Below are the code and all the weights of a small trained network. Each question names an input and a class and asks about switching units off, where a switched-off unit gives its printed mean instead of its output.

import numpy as np


def w(rows, s, z=0):
    codes = np.array(rows[::2]) - 128.0
    scale = np.full(codes.shape[1], s)
    scale[-1] = z or s
    return codes * scale


def norm(h):
    return h / np.sqrt((h * h).mean(-1, keepdims=True) + 1e-5)


def f(y):
    return y / 2 * (1 + np.tanh(0.7978845608 * (y + 0.044715 * y**3)))


def log_softmax(a):
    a = a - a.max(-1, keepdims=True)
    return a - np.log(np.exp(a).sum(-1, keepdims=True))


def net(x, mask):
    res = np.array(x, float).reshape(1, 2) / 4 @ E
    u = 0
    for l in range(3):
        y = f(norm(res) @ A[l][:, :-1].T + A[l][:, -1])
        res = res + np.where(mask[u : u + 5], y, B[l][:, -1]) @ B[l][:, :-1]
        u += 5
    return log_softmax(norm(res)[-1] @ U[:, :-1].T + U[:, -1])


A, B = {}, {}
E = w([
[247,100,96,127,146,103,139,158],'x0',
[168,160,73,101,129,111,26,142],'x1',
],0.013)
A[0] = w([
[129,121,123,149,132,132,184,151,99],'L0N0',
[182,129,101,121,139,2,57,154,1],'L0N1',
[205,132,113,141,100,138,161,113,114],'L0N2',
[80,63,188,144,100,146,93,71,58],'L0N3',
[113,206,148,119,130,114,114,123,58],'L0N4',
],0.0084,0.0025)
B[0] = w([
[162,144,177,98,153,209,150,124,158],'L0N0',
[92,52,129,140,72,134,169,154,254],'L0N1',
[59,163,185,191,71,23,37,112,185],'L0N2',
[254,162,99,164,112,143,125,123,189],'L0N3',
[147,128,136,149,110,200,137,55,145],'L0N4',
],0.0091,0.0061)
A[1] = w([
[19,14,162,98,128,127,154,159,121],'L1N0',
[87,55,7,120,124,175,196,191,126],'L1N1',
[212,145,17,63,87,103,83,183,222],'L1N2',
[70,253,109,208,41,216,82,96,70],'L1N3',
[130,191,174,131,134,161,227,121,2],'L1N4',
],0.006,0.0008)
B[1] = w([
[151,46,55,65,164,123,49,104,167],'L1N0',
[115,170,193,128,104,71,164,164,150],'L1N1',
[119,25,79,182,109,175,99,139,219],'L1N2',
[170,153,170,57,160,91,84,86,255],'L1N3',
[84,1,100,118,108,109,79,202,203],'L1N4',
],0.0087,0.0059)
A[2] = w([
[72,183,101,96,231,163,55,47,166],'L2N0',
[31,90,26,143,95,215,101,115,2],'L2N1',
[100,1,128,189,128,202,143,114,127],'L2N2',
[216,178,148,199,180,54,171,103,236],'L2N3',
[200,95,139,206,132,152,137,177,123],'L2N4',
],0.0078,0.0015)
B[2] = w([
[227,78,170,41,149,71,230,46,195],'L2N0',
[139,194,130,160,90,69,147,206,176],'L2N1',
[119,181,28,190,179,179,113,105,254],'L2N2',
[33,255,225,127,110,92,91,173,146],'L2N3',
[75,158,165,39,154,131,139,89,185],'L2N4',
],0.0087,0.009)
U = w([
[186,203,72,126,116,120,191,193,94],'0',
[148,145,143,95,58,210,142,203,9],'1',
[68,90,58,191,206,252,159,112,154],'2',
[199,87,180,14,134,130,117,44,165],'3',
[165,55,22,182,49,96,25,220,137],'4',
[84,210,242,144,132,78,138,225,160],'5',
[161,139,149,112,64,209,142,196,15],'6',
[152,124,148,100,56,199,153,205,22],'7',
],0.016,0.012)

Each question gives the input, the list of numbers given to net, and the class t.
The units are the neurons (one row each of A and B). Each row of codes is followed by its name. A weight is (code - 128) times the scale printed after its matrix; where a second scale follows, it is the last column's (A, B and U).
mask holds one flag per neuron, layer by layer. A switched-off neuron (its flag False) gives its mean, the last column of its row in B, instead of its output. The means were averaged over made-up inputs and are rounded, as every weight is.
A unit's drop is (log p(t) with every unit on - log p(t) with that unit switched off) / (log p(t) with every unit on - log p(t) with every unit switched off).
The circuit of an input: a set's keep is (log p(t) with only the set's units on - log p(t) with every unit switched off) / (log p(t) with every unit on - log p(t) with every unit switched off). Starting from the 12 units with the biggest drops (on a tie, the unit counted first), units are removed one at a time, each time the one whose removal leaves the highest keep (on an exact tie, the one counted first), for as long as the keep stays at least 0.8.
units of the circuit, in order: the units of the circuit, biggest drop first
top k neurons: the k neurons with the biggest drops, biggest first
k most important neurons of layer l: the k neurons of layer l with the biggest drops, biggest first
drop when u is switched off: that unit's drop, to one decimal
input [5,-5], class 5: units of the circuit, in order => [L0N1 L2N3]
input [-5,-3], class 3: top 2 neurons => [L1N3 L0N1]
input [8,-1], class 5: units of the circuit, in order => [L2N3 L0N2]
input [5,-1], class 5: units of the circuit, in order => [L1N4 L2N3]
input [6,-8], class 2: top 3 neurons => [L0N3 L1N3 L1N4]
input [5,-8], class 2: top neuron => [L1N4]
input [3,-2], class 5: top 2 neurons => [L0N2 L0N1]
input [-7,-4], class 3: top 3 neurons => [L1N3 L0N1 L1N2]
input [6,-6], class 5: top 2 neurons => [L0N1 L1N2]
input [0,0], class 0: 3 most important neurons of layer 0 => [L0N1 L0N4 L0N2]
input [5,-7], class 2: top 2 neurons => [L0N3 L1N4]
input [-7,4], class 3: drop when L1N3 is switched off => 0.0
input [-5,-2], class 3: drop when L1N3 is switched off => 3.1
input [1,-2], class 2: drop when L1N3 is switched off => 0.2
input [-5,8], class 3: top neuron => [L2N0]
input [4,-6], class 2: drop when L0N3 is switched off => 0.1
